Here is a tiny trained network, its code and every weight. The questions are about switching its units off for an input and a class, where a switched-off unit gives its printed mean instead of its output.

import numpy as np


def w(rows, s, z=0):
    codes = np.array(rows[::2]) - 128.0
    scale = np.full(codes.shape[1], s)
    scale[-1] = z or s
    return codes * scale


def f(y):
    return y / 2 * (1 + np.tanh(0.7978845608 * (y + 0.044715 * y**3)))


def log_softmax(a):
    a = a - a.max(-1, keepdims=True)
    return a - np.log(np.exp(a).sum(-1, keepdims=True))


def net(x, mask):
    res = np.array(x, float).reshape(1, 5) / 4 @ E
    y = f(res @ A[0][:, :-1].T + A[0][:, -1])
    res = res + np.where(mask, y, B[0][:, -1]) @ B[0][:, :-1]
    return log_softmax(res[-1] @ U[:, :-1].T + U[:, -1])


A, B = {}, {}
E = w([
[234,142,123,95,200,102],'x0',
[136,119,191,89,91,254],'x1',
[202,94,124,191,151,167],'x2',
[105,37,95,89,136,124],'x3',
[139,71,115,174,55,119],'x4',
],0.0085)
A[0] = w([
[125,145,127,175,87,120,63],'neuron 1',
[233,190,118,111,196,94,88],'neuron 2',
[67,96,119,143,172,114,137],'neuron 3',
[159,124,125,118,104,127,9],'neuron 4',
[205,149,133,118,187,101,71],'neuron 5',
[124,166,138,101,155,195,104],'neuron 6',
[237,86,141,76,103,194,103],'neuron 7',
[153,31,120,116,151,200,66],'neuron 8',
[115,100,133,129,151,156,49],'neuron 9',
[107,169,135,110,150,173,65],'neuron 10',
[116,131,120,103,121,120,64],'neuron 11',
[193,157,129,130,181,102,153],'neuron 12',
[111,170,134,204,56,122,7],'neuron 13',
[172,156,130,119,146,118,146],'neuron 14',
[119,207,153,96,171,213,75],'neuron 15',
[123,117,113,169,142,101,5],'neuron 16',
[115,117,100,173,147,100,61],'neuron 17',
[129,117,115,113,135,159,111],'neuron 18',
[121,89,111,168,192,75,27],'neuron 19',
[96,154,127,64,111,78,19],'neuron 20',
[103,157,155,116,152,153,90],'neuron 21',
[155,128,123,110,112,138,125],'neuron 22',
[67,169,126,4,151,73,68],'neuron 23',
[142,123,130,111,131,146,138],'neuron 24',
],0.016,0.0031)
B[0] = w([
[135,140,157,149,81,128,152],'neuron 1',
[163,238,118,137,171,66,247],'neuron 2',
[139,103,73,143,112,108,164],'neuron 3',
[96,104,152,132,140,135,123],'neuron 4',
[146,206,140,148,142,76,209],'neuron 5',
[108,165,119,106,107,189,183],'neuron 6',
[98,81,252,151,175,155,212],'neuron 7',
[235,77,125,113,153,127,198],'neuron 8',
[165,120,123,117,123,132,136],'neuron 9',
[100,142,122,104,107,168,164],'neuron 10',
[136,110,128,104,129,118,132],'neuron 11',
[129,185,131,146,177,92,208],'neuron 12',
[158,159,167,137,43,102,183],'neuron 13',
[150,169,102,113,144,102,169],'neuron 14',
[89,166,87,83,100,222,214],'neuron 15',
[93,137,140,166,129,165,143],'neuron 16',
[98,126,132,182,134,163,156],'neuron 17',
[159,128,132,107,133,136,140],'neuron 18',
[70,121,102,167,166,179,176],'neuron 19',
[113,70,150,119,125,86,175],'neuron 20',
[95,137,124,108,112,157,159],'neuron 21',
[109,117,156,127,146,143,136],'neuron 22',
[58,74,137,84,123,49,232],'neuron 23',
[142,139,150,110,140,132,140],'neuron 24',
],0.033,0.012)
U = w([
[190,90,228,104,168,145,164],'0',
[135,141,155,100,143,95,3],'1',
[91,102,110,219,111,105,133],'2',
[149,133,180,174,2,81,127],'3',
[83,164,171,48,99,177,124],'4',
[58,69,134,61,107,22,149],'5',
[125,214,170,130,200,56,165],'6',
[209,54,83,133,117,92,157],'7',
],0.007,0.0046)

Each question gives the input, the list of numbers given to net, and the class t.
The units are the neurons (one row each of A and B). Each row of codes is followed by its name. A weight is (code - 128) times the scale printed after its matrix; where a second scale follows, it is the last column's (A, B and U).
mask holds one flag per neuron, in row order. A switched-off neuron (its flag False) gives its mean, the last column of its row in B, instead of its output. The means were averaged over made-up inputs and are rounded, as every weight is.
A unit's drop is (log p(t) with every unit on - log p(t) with that unit switched off) / (log p(t) with every unit on - log p(t) with every unit switched off).
The circuit of an input: a set's keep is (log p(t) with only the set's units on - log p(t) with every unit switched off) / (log p(t) with every unit on - log p(t) with every unit switched off). Starting from the 12 units with the biggest drops (on a tie, the unit counted first), units are removed one at a time, each time the one whose removal leaves the highest keep (on an exact tie, the one counted first), for as long as the keep stays at least 0.8.
circuit, biggest first: the units of the circuit, biggest drop first
most important unit: the unit with the biggest drop
top k neurons: the k neurons with the biggest drops, biggest first
drop when u is switched off: that unit's drop, to one decimal
input [8,8,-2,-2,-8], class 4: top 2 neurons : [neuron 15; neuron 6]
input [-8,-6,-7,-4,-2], class 5: circuit, biggest first : [neuron 23]
input [-7,0,7,2,3], class 3: circuit, biggest first : [neuron 13; neuron 1]
input [2,-5,1,4,3], class 2: top 2 neurons : [neuron 2; neuron 19]
input [-1,-8,-3,1,1], class 2: top 3 neurons : [neuron 19; neuron 17; neuron 16]
input [7,-6,-8,6,-5], class 5: top 2 neurons : [neuron 23; neuron 20]
input [-7,3,1,2,-1], class 3: top 3 neurons : [neuron 7; neuron 15; neuron 23]
input [-1,-8,1,-3,7], class 2: top 2 neurons : [neuron 19; neuron 17]
input [-1,-5,-6,-8,2], class 3: top 2 neurons : [neuron 13; neuron 1]
input [5,7,-3,7,-2], class 0: top 2 neurons : [neuron 8; neuron 7]
input [-8,-1,7,-2,-6], class 3: top 3 neurons : [neuron 13; neuron 19; neuron 7]
input [-1,1,8,-4,4], class 0: drop when neuron 7 is switched off : 0.2
input [3,2,-4,3,6], class 0: drop when neuron 23 is switched off : 0.1
input [1,-4,-4,0,6], class 2: most important unit : neuron 23
input [1,2,-7,-6,4], class 5: drop when neuron 4 is switched off : 0.0
